Here is a tiny trained network, its code and every weight. The questions are about switching its units off for an input and a class, where a switched-off unit gives its printed mean instead of its output.

import numpy as np


def w(rows, s, z=0):
    codes = np.array(rows[::2]) - 128.0
    scale = np.full(codes.shape[1], s)
    scale[-1] = z or s
    return codes * scale


def f(y):
    return y / 2 * (1 + np.tanh(0.7978845608 * (y + 0.044715 * y**3)))


def log_softmax(a):
    a = a - a.max(-1, keepdims=True)
    return a - np.log(np.exp(a).sum(-1, keepdims=True))


def net(x, mask):
    res = np.array(x, float).reshape(1, 5) / 4 @ E
    y = f(res @ A[0][:, :-1].T + A[0][:, -1])
    res = res + np.where(mask, y, B[0][:, -1]) @ B[0][:, :-1]
    return log_softmax(res[-1] @ U[:, :-1].T + U[:, -1])


A, B = {}, {}
E = w([
[227,123,113,184,245],'x0',
[178,65,224,23,149],'x1',
[125,130,124,125,133],'x2',
[158,29,7,104,83],'x3',
[130,127,132,131,123],'x4',
],0.012)
A[0] = w([
[161,125,58,184,141,144],'neuron 1',
[171,86,87,174,141,120],'neuron 2',
[104,130,227,92,150,165],'neuron 3',
[75,164,165,64,59,255],'neuron 4',
[145,148,193,48,106,165],'neuron 5',
[193,36,104,12,119,31],'neuron 6',
[110,114,76,99,54,158],'neuron 7',
[63,237,137,216,142,204],'neuron 8',
[169,124,116,145,205,199],'neuron 9',
[179,154,174,140,195,122],'neuron 10',
[226,151,81,159,186,177],'neuron 11',
[92,88,50,167,117,104],'neuron 12',
[81,139,75,136,95,175],'neuron 13',
],0.012,0.006)
B[0] = w([
[112,79,88,227,146,200],'neuron 1',
[84,119,103,208,146,184],'neuron 2',
[106,99,91,128,249,221],'neuron 3',
[24,90,35,110,147,234],'neuron 4',
[68,86,134,137,200,209],'neuron 5',
[35,249,204,169,44,218],'neuron 6',
[179,138,59,64,86,193],'neuron 7',
[66,169,156,114,1,254],'neuron 8',
[142,144,189,205,119,215],'neuron 9',
[230,152,173,130,166,209],'neuron 10',
[110,124,149,248,155,233],'neuron 11',
[165,86,88,103,197,189],'neuron 12',
[185,82,69,76,70,185],'neuron 13',
],0.0094,0.016)
U = w([
[40,168,123,39,50,255],'0',
[66,30,58,160,240,114],'1',
[121,186,211,189,65,121],'2',
[223,112,217,92,254,48],'3',
[207,43,30,47,84,58],'4',
],0.0089,0.004)

Each question gives the input, the list of numbers given to net, and the class t.
The units are the neurons (one row each of A and B). Each row of codes is followed by its name. A weight is (code - 128) times the scale printed after its matrix; where a second scale follows, it is the last column's (A, B and U).
mask holds one flag per neuron, in row order. A switched-off neuron (its flag False) gives its mean, the last column of its row in B, instead of its output. The means were averaged over made-up inputs and are rounded, as every weight is.
A unit's drop is (log p(t) with every unit on - log p(t) with that unit switched off) / (log p(t) with every unit on - log p(t) with every unit switched off).
The circuit of an input: a set's keep is (log p(t) with only the set's units on - log p(t) with every unit switched off) / (log p(t) with every unit on - log p(t) with every unit switched off). Starting from the 12 units with the biggest drops (on a tie, the unit counted first), units are removed one at a time, each time the one whose removal leaves the highest keep (on an exact tie, the one counted first), for as long as the keep stays at least 0.8.
units of the circuit, in order: the units of the circuit, biggest drop first
top k neurons: the k neurons with the biggest drops, biggest first
drop of u: that unit's drop, to one decimal
input [1,3,-1,-8,3], class 3: top 2 neurons => neuron 10; neuron 1
input [1,-5,2,-2,1], class 2: units of the circuit, in order => neuron 4
input [0,-4,6,-2,1], class 0: units of the circuit, in order => neuron 11; neuron 8
input [-5,-8,-3,1,-7], class 4: top 4 neurons => neuron 13; neuron 6; neuron 12; neuron 7
input [-4,3,-4,0,-6], class 1: top 4 neurons => neuron 8; neuron 5; neuron 4; neuron 3
input [0,-2,6,-7,-4], class 0: units of the circuit, in order => neuron 8; neuron 11
input [6,6,-2,-1,4], class 3: top 2 neurons => neuron 8; neuron 10
input [1,7,-2,1,-1], class 2: top 3 neurons => neuron 6; neuron 12; neuron 4
input [-4,-6,-5,1,3], class 4: top 4 neurons => neuron 6; neuron 13; neuron 12; neuron 7
input [-6,0,-6,-7,-3], class 0: top 2 neurons => neuron 8; neuron 11
input [-3,0,-7,5,-2], class 4: top 2 neurons => neuron 8; neuron 7
input [-4,2,-3,0,-5], class 1: top 2 neurons => neuron 8; neuron 6
input [1,4,-2,-7,-2], class 3: top 2 neurons => neuron 10; neuron 1
input [2,7,-4,-7,-4], class 3: units of the circuit, in order => neuron 10
input [4,1,-4,-2,-1], class 3: top 2 neurons => neuron 6; neuron 8
input [-3,5,6,3,-5], class 0: drop of neuron 6 => 0.5
input [0,-2,1,1,-4], class 4: drop of neuron 3 => 0.2
input [-4,3,-2,8,-5], class 0: drop of neuron 6 => 4.1
